The rows of each block are all made from a few directions, up to rounding. Some rows are whole; the others are cut short, and each is followed by the rest of it.
(in the rows, 128 means zero)
Made from 3 directions:
[[159 139 136  79 117 153 143 108 141]
 [122 114 127 137 130 135 136 115 135]
 [142 177 106  77 186 128 196  60 127]
 [ 86  60 135 216  98 124  85 165 133]
 [134 161 124 112 139 109 122 145 111]]
Cut rows, each with the rest of it:
[134 105 132 121 120 155 147] -> [ 97 149]
[129 146 128 127 127 110 109] -> [156 113]
[144 165 135 107 115 105  91] -> [181 105]
[116 123 123 145 136 121 129] -> [128 125]

Made from 2 directions:
[[109 113  98 133  93 119 130 103 149]
 [123 107 147 125  87 125 139 148 128]
 [127 125 129 128 121 127 129 130 129]]
Cut rows, each with the rest of it:
[142 150 133 127] -> [174 135 120 129 116]
[137 125 158 123] -> [126 131 133 156 114]
[130 132 126 128] -> [136 129 126 126 127]
[135 134 139 126] -> [141 131 127 137 120]
[108 106 107 132] -> [ 80 118 134 112 148]

Made from 2 directions:
[[143 128 145  68 101 201 154 121 128]
 [144 138 136 116 133 139 142 110 147]
 [115 113 129 100 100 168 128 149  99]
 [138 131 137 101 118 160 142 120 133]]
Cut rows, each with the rest of it:
[150 148 133 145] -> [156 100 137  97 166]
[141 141 130 142] -> [147 106 133 109 152]
[118 120 124 129] -> [121 129 121 141 113]

Made from 2 directions:
[[129 126 124 128 131 125 118 120 130]
 [116 122 133 110 147 136 133 119 120]
 [132 126 120 131 130 121 110 115 133]
 [143 116  92 134 144  98  42  65 148]]
Cut rows, each with the rest of it:
[127 128 129 127 129] -> [129 130 128 127]
[127 123 123 123 138] -> [125 113 113 129]
[136 131 123 139 118] -> [121 119 129 134]
[140 132 121 144 113] -> [118 117 130 136]
[109 129 151 109 136] -> [151 177 153 111]
[132 129 125 134 123] -> [124 122 128 131]

Made from 2 directions:
[[131 125 125 120 115 127 145 134 124]
 [119 132 134 132 126 128 126 129 122]
 [114 133 137 132 119 128 133 133 117]]
Cut rows, each with the rest of it:
[102 134 142 120  82 125 173 150] -> [96]
[166 119 107 135 186 132  74 100] -> [172]
[190 103  89 104 149 129 130 115] -> [170]
[145 124 118 131 154 130 104 116] -> [148]

Made from 3 directions:
[[153  83  55  84  87 119  96 110 131]
 [137 110 125 117 135  99 113 125 127]
 [126 128  79 102 107 158 134 118 138]
 [124 138 112 132 105 163 138 128 129]]
Cut rows, each with the rest of it:
[134 117  83 109  97 150 123] -> [119 132]
[124 137 141 141 128 137 134] -> [132 126]
[151  92  92 116  88 121  99] -> [121 122]
[125 127 153 119 173  86 127] -> [128 132]

Made from 2 directions:
[[124 130 130 150 134 114 108 100 119]
 [146 106 123  85 133 176 153 168 148]
 [128 131 127 120 123 129 138 141 131]
 [144 100 126 118 150 164 116 117 136]]
Cut rows, each with the rest of it:
[121 139 129 139] -> [122 110 126 123 122]
[132 114 130 150] -> [149 131  96  86 121]
[142 100 127 126] -> [153 159 108 106 133]
[122 135 130 145] -> [127 111 117 111 120]
[136 116 126 114] -> [134 148 133 138 135]
[144 117 120  54] -> [112 181 193 220 159]
[150 103 121  66] -> [129 189 169 191 156]

Made from 2 directions:
[[ 97 160 143 151 186 127 147  82 125]
 [117 154 135 157 169 136 124 104 121]
 [145 181 130 215 192 170  69 118  99]
 [ 99 143 140 128 162 118 156  93 132]]
Cut rows, each with the rest of it:
[139 101 121  97  86 119 133] -> [152 136]
[111 144 136 139 158 127 140] -> [103 127]
[139 169 131 193 179 159  86] -> [117 107]
[178 131 112 169 110 162  59] -> [174 109]
[158 106 115 119  85 135 103] -> [168 127]

Made from 3 directions:
[[124 125 135 131 141 123 132 131 118]
 [138  99 123 140  98  94 134 137 143]
 [129 144 125 116 135 157 121 120 125]
 [152  96 134 109 156 166 131 132  85]]
Cut rows, each with the rest of it:
[179  29 131 122 126 126 145] -> [151  84]
[119 143 125 133 118 119 125] -> [125 144]
[130 121 133 126 140 132 131] -> [131 115]

Made from 3 directions:
[[165 128 120 171 122 128 101 137 162]
 [135 134 130 116 153 142 100 135  53]
 [ 33  72 123  88 140 142 193  96  69]
 [181 165 134 136 137 128  78 149 110]
 [103 108 124 133 113 122 161 116 170]]
Cut rows, each with the rest of it:
[108 140 138  94 124 121 151 124] -> [127]
[145 160 140 109 124 119 121 137] -> [136]
[ 78 111 131  94 130 129 168 112] -> [106]
[ 55 123 142  62 114 114 205 105] -> [141]
[131 111 119 152 128 133 122 127] -> [135]

Made from 2 directions:
[[118 114 178 115 150  96 160 121 141]
 [125 130 112 133 117 146 113 123 124]
 [158 159  33 152  94 174  76 156 102]
 [120 122 142 125 131 126 133 120 132]]
Cut rows, each with the rest of it:
[132 136  98 136 113] -> [151 107 129 120]
[152 146  84 138 118] -> [137 111 153 115]
[109 110 182 115 146] -> [104 156 110 143]

Made from 2 directions:
[[132 142 110 127 119 129 164 121 140]
 [131 168 129 170  95 106 117 100 114]
 [127 110 125 107 143 139 140 141 137]]
Cut rows, each with the rest of it:
[142 224  91 194  55  95 188  68] -> [132]
[129 125 120 118 132 133 147 131] -> [137]
[119  48 144  60 191 162 111 181] -> [139]

Made from 3 directions:
[[125 112 135 108 163 117 131 131  99]
 [111 117 117 153 116 147 131 125 101]
 [140 120 118 173 136 211 119 123 116]
 [172 134 153  84 192 131 116 134 156]
 [ 99 114  96 213  78 207 130 118  88]]
Cut rows, each with the rest of it:
[114 126 134  98 129  72 136] -> [131 121]
[112 127 129 111 118  84 136] -> [130 121]
[ 93 141 109 154  50  94 139] -> [124 138]
[142 134 145  82 157  86 127] -> [134 145]
[130 115 126 141 148 163 126] -> [127 104]
[127 120 123 145 132 156 127] -> [126 113]
[147 132 138 110 151 128 123] -> [131 144]

Made from 2 directions:
[[ 36 130  98 113  63  99 166  87  68]
 [124 102 121 113 106  95 144 119 118]
 [ 64  84  98  94  50  54 179  88  74]
 [149 112 132 123 132 116 127 134 138]]
Cut rows, each with the rest of it:
[131 130 129 130 132 132 126] -> [130 131]
[118 152 129 139 138 154 120] -> [130 128]
[123 117 124 121 117 113 136] -> [123 122]
[142 101 127 116 119 100 136] -> [127 130]

Made from 2 directions:
[[129 113 132 123 138 133 128 117 127]
 [120 140 148 154 117  98 130 137 155]
 [133 139 105 114 123 146 126 135 107]
 [115 113 176 163 133  86 131 119 175]]
Cut rows, each with the rest of it:
[131 154 106 123 112 136] -> [127 146 114]
[136 155  89 109 114 153] -> [126 146  96]
[122 114 154 143 135 109] -> [130 119 150]
[132 116 121 114 137 143] -> [127 119 115]
[129  91 142 118 152 136] -> [128 102 129]

Made from 3 directions:
[[156 150 116 167 120 111 167 126 202]
 [138 136 115 150 104 130 154 138 187]
 [129 124 140  84 121 147 129 114 129]
 [102 114 122 155 143 117  94 149  66]
 [176 162 135 134 144 105 174  92 196]]
Cut rows, each with the rest of it:
[140 136 136 119 143 120] -> [133 111 126]
[135 132 129 125 127 128] -> [136 123 141]
[129 126 141  98 139 133] -> [120 112 106]

Made from 2 directions:
[[105 143 129 193 121 127 143 145 159]
 [111 137 130 175 127 131 142 142 143]
 [104 151 124 200 109 119 136 142 180]]
Cut rows, each with the rest of it:
[112 144 125 176 115] -> [121 132 137 164]
[113 139 128 171 122] -> [127 137 139 150]
[141 118 128  91 134] -> [130 121 119 108]

Made from 3 directions:
[[ 82 122 105 140 132 132 142 125 140]
 [165 121 146 131 152 111  98 166 109]
 [217 164 200 128  53 163 132  91 103]
 [ 35 108  81 157 158 124 143 146 147]
 [107 123 131 158 133 132 126 150 122]]
Cut rows, each with the rest of it:
[167 134 152 125 121] -> [128 116 133 115]
[157 146 144 109  88] -> [145 143  86 131]
[ 77 111 107 158 160] -> [119 124 164 130]
[ 92 128 109 129 120] -> [136 148 108 143]
[139 119 120 114 155] -> [109 112 145 127]
[ 87 118 115 156 144] -> [127 129 150 129]
[148 134 160 157 114] -> [139 119 146 109]

Made from 3 directions:
[[140 120 141 139 111 121 140 112 130]
 [ 95 113 103 141 127 149 131 152  98]
 [228 170 155  85 171  89  92  95 163]
 [184 152 163 106 135  96 120  94 169]
 [137 119 111 137 135 136 123 137  96]]
Cut rows, each with the rest of it:
[104 120 105] -> [134 134 145 125 150 104]
[113 132 123] -> [123 133 133 125 137 132]
[123 127 141] -> [130 115 123 138 119 143]

Made from 2 directions:
[[200 113 132  98  90  98  72 111 187]
 [128 149 122 143 124 113 134 119 141]
 [166 153 121 136 101  88 108 105 179]]
Cut rows, each with the rest of it:
[140 128 128 124 121] -> [121 119 124 139]
[111 125 129 130 138] -> [140 139 135 110]
[119 123 129 127 134] -> [137 133 133 116]
[117 138 125 138 132] -> [127 139 128 123]
[156 125 129 118 113] -> [114 107 120 153]
[156 127 128 120 113] -> [113 108 120 153]

Made from 2 directions:
[[136 143 108 126 100 142 111 117 146]
 [125 147 123 117 123 142 126 124 136]
 [136 149 105 123  97 147 109 115 150]
 [125  54 170 160 182  71 157 154  80]]
Cut rows, each with the rest of it:
[135 154 105 120  97 150 110] -> [114 151]
[126 151 119 117 118 145 123] -> [122 139]

Made from 3 directions:
[[136 117 155 108 113 122 120 107 125]
 [147 110 161 110 110 111 114  96 134]
 [109 150 143 108 133 120 140 153 113]
 [ 67 138 109  98 112 226 144 150  62]
 [134 122 124 135 127 128 125 121 134]]
Cut rows, each with the rest of it:
[124 121 123 126 121 149] -> [126 121 120]
[131 128 129 130 130 122] -> [128 128 132]
[125 136 144 115 128 114] -> [131 134 125]
[124 129 121 131 129 137] -> [130 131 125]
[111 141 121 124 133 141] -> [137 147 115]

Made from 3 directions:
[[219  85 111 134 152 108  99  97 115]
 [112  38 187  57 158 132 179 100 124]
 [181  95 120 135 141 112 109 107 123]
 [ 53 229 101 182  82 139 113 174 146]
 [189 102 121 110 150 125 122 111 113]]
Cut rows, each with the rest of it:
[159  93 132 123 141] -> [118 123 110 125]
[150  40 162 100 153] -> [112 142  92 127]
[168 167  83 187 114] -> [112  79 133 131]

Made from 2 directions:
[[121 150 119 144 109 122 114 144 131]
 [119 148 155 128 130 137 125 114 127]
 [141  90 141 102 160 138 152 103 123]]
Cut rows, each with the rest of it:
[111 180 104 166  81 112  94 168] -> [135]
[ 94 223 144 174  75 124  83 153] -> [135]
[134 112 129 118 139 131 137 120] -> [126]
[157  47 114  89 172 131 166 107] -> [122]
[132 122 107 133 120 120 125 142] -> [130]
[114 164 139 144 110 128 112 134] -> [130]
[125 147  74 160  86 103 102 179] -> [135]

Made from 2 directions:
[[126 111 139  98 103 113 109 122 135]
 [131 124 124 131 137 129 127 124 134]
 [114 113 161  65  55  99  98 131 120]]
Cut rows, each with the rest of it:
[134 125 119 140] -> [148 133 131 123 136]
[129 136 122 143] -> [140 135 137 131 125]
[125 127 134 117] -> [114 123 124 130 125]
[126 125 134 116] -> [115 122 122 128 127]
[126 126 133 119] -> [117 124 124 129 126]

Made from 2 directions:
[[117 147 130 116 104 140 119 148 116]
 [121 129 124 134 127 130 117 137 125]
 [175  89 142 125 177 100 186  55 161]]
Cut rows, each with the rest of it:
[119 141 128 122 112] -> [136 119 144 120]
[105 144 120 133 108] -> [140  98 163 113]

Made from 3 directions:
[[ 86 130 130 118 143 105 115  93  92]
 [144 107 147 126 100 147 120 153 123]
 [138 100 142 118  92 149 109 135 116]
 [163  98 186 142  90 155 132 221 120]
 [144 145  95 130 140 130 139 109 164]]
Cut rows, each with the rest of it:
[103 101 170 121 109 125 108 145] -> [75]
[100 184  70 133 196  88 151  63] -> [156]
[155 103 170 137  97 150 128 194] -> [122]
[108 118 140 121 123 122 115 119] -> [100]
[133  99 156 122  95 144 112 151] -> [106]
[145  57 216 122  49 167  96 215] -> [71]
[ 98  99 199 130 113 119 114 181] -> [59]

Made from 3 directions:
[[ 92  79 166 115 129 117 102 150 175]
 [113  41 197 178 121  70 111 122  75]
 [151 144 161 150 129  92 146 144  99]
 [132 177 102  94 134 155 136 145 175]]
Cut rows, each with the rest of it:
[136 124  99 142 124 140] -> [130  96  89]
[122 124  94 122 126 154] -> [122 105 125]
[122 137 168 113 134 108] -> [128 170 173]
[116 122  88 113 126 163] -> [117 106 139]
[150 151 108 142 126 130] -> [143 111  90]
[127 130 137 124 129 123] -> [128 138 139]
[121 159  71  91 130 179] -> [125 118 169]

Made from 2 directions:
[[132 139 116 129 117 139 109 138 130]
 [124  97 165 142 152  84 205  87 108]
 [135 118 143 155 127  96 181  98 102]
 [124 137 116 110 126 151  89 150 145]]
Cut rows, each with the rest of it:
[126 120 138 129 135 119] -> [145 119 125]
[135 147 107 133 108 144] -> [ 98 142 129]
[137 132 127 150 116 114] -> [149 114 110]
[129 127 129 132 127 124] -> [134 124 125]
[129 133 122 127 124 134] -> [117 134 130]

Made from 2 directions:
[[133 136 129 116 123 130 120 131 128]
 [144 199 135 146 100 153 113 145  38]
 [121 115 126 142 135 124 139 124 132]
 [134 130 129 103 124 127 115 130 144]]
Cut rows, each with the rest of it:
[113  80 123 137] -> [149 112 148 115 173]
[132 140 129 127] -> [123 132 124 131 116]
[123 108 126 124] -> [136 121 132 123 153]
[128 118 127 116] -> [131 124 125 126 147]
[129 136 129 134] -> [125 131 128 130 115]
[125 137 128 150] -> [127 132 135 129 103]
[124 142 129 163] -> [126 135 140 130  88]

Made from 3 directions:
[[115 130 133 128 122 125 136 126 124]
 [154 132 125 138 141 133 126 129 135]
 [152 101  94  99 149 133  85 144 117]
 [119 128 130 125 119 128 125 127 133]
 [139 140 136 137 112 135 117 122 165]]
Cut rows, each with the rest of it:
[ 99 100 107  88 129 121 106 140] -> [95]
[ 82 116 130 121 147 109 179 132] -> [49]
[113 121 125 122 137 121 142 131] -> [97]
[121 137 139 139 123 126 144 123] -> [129]
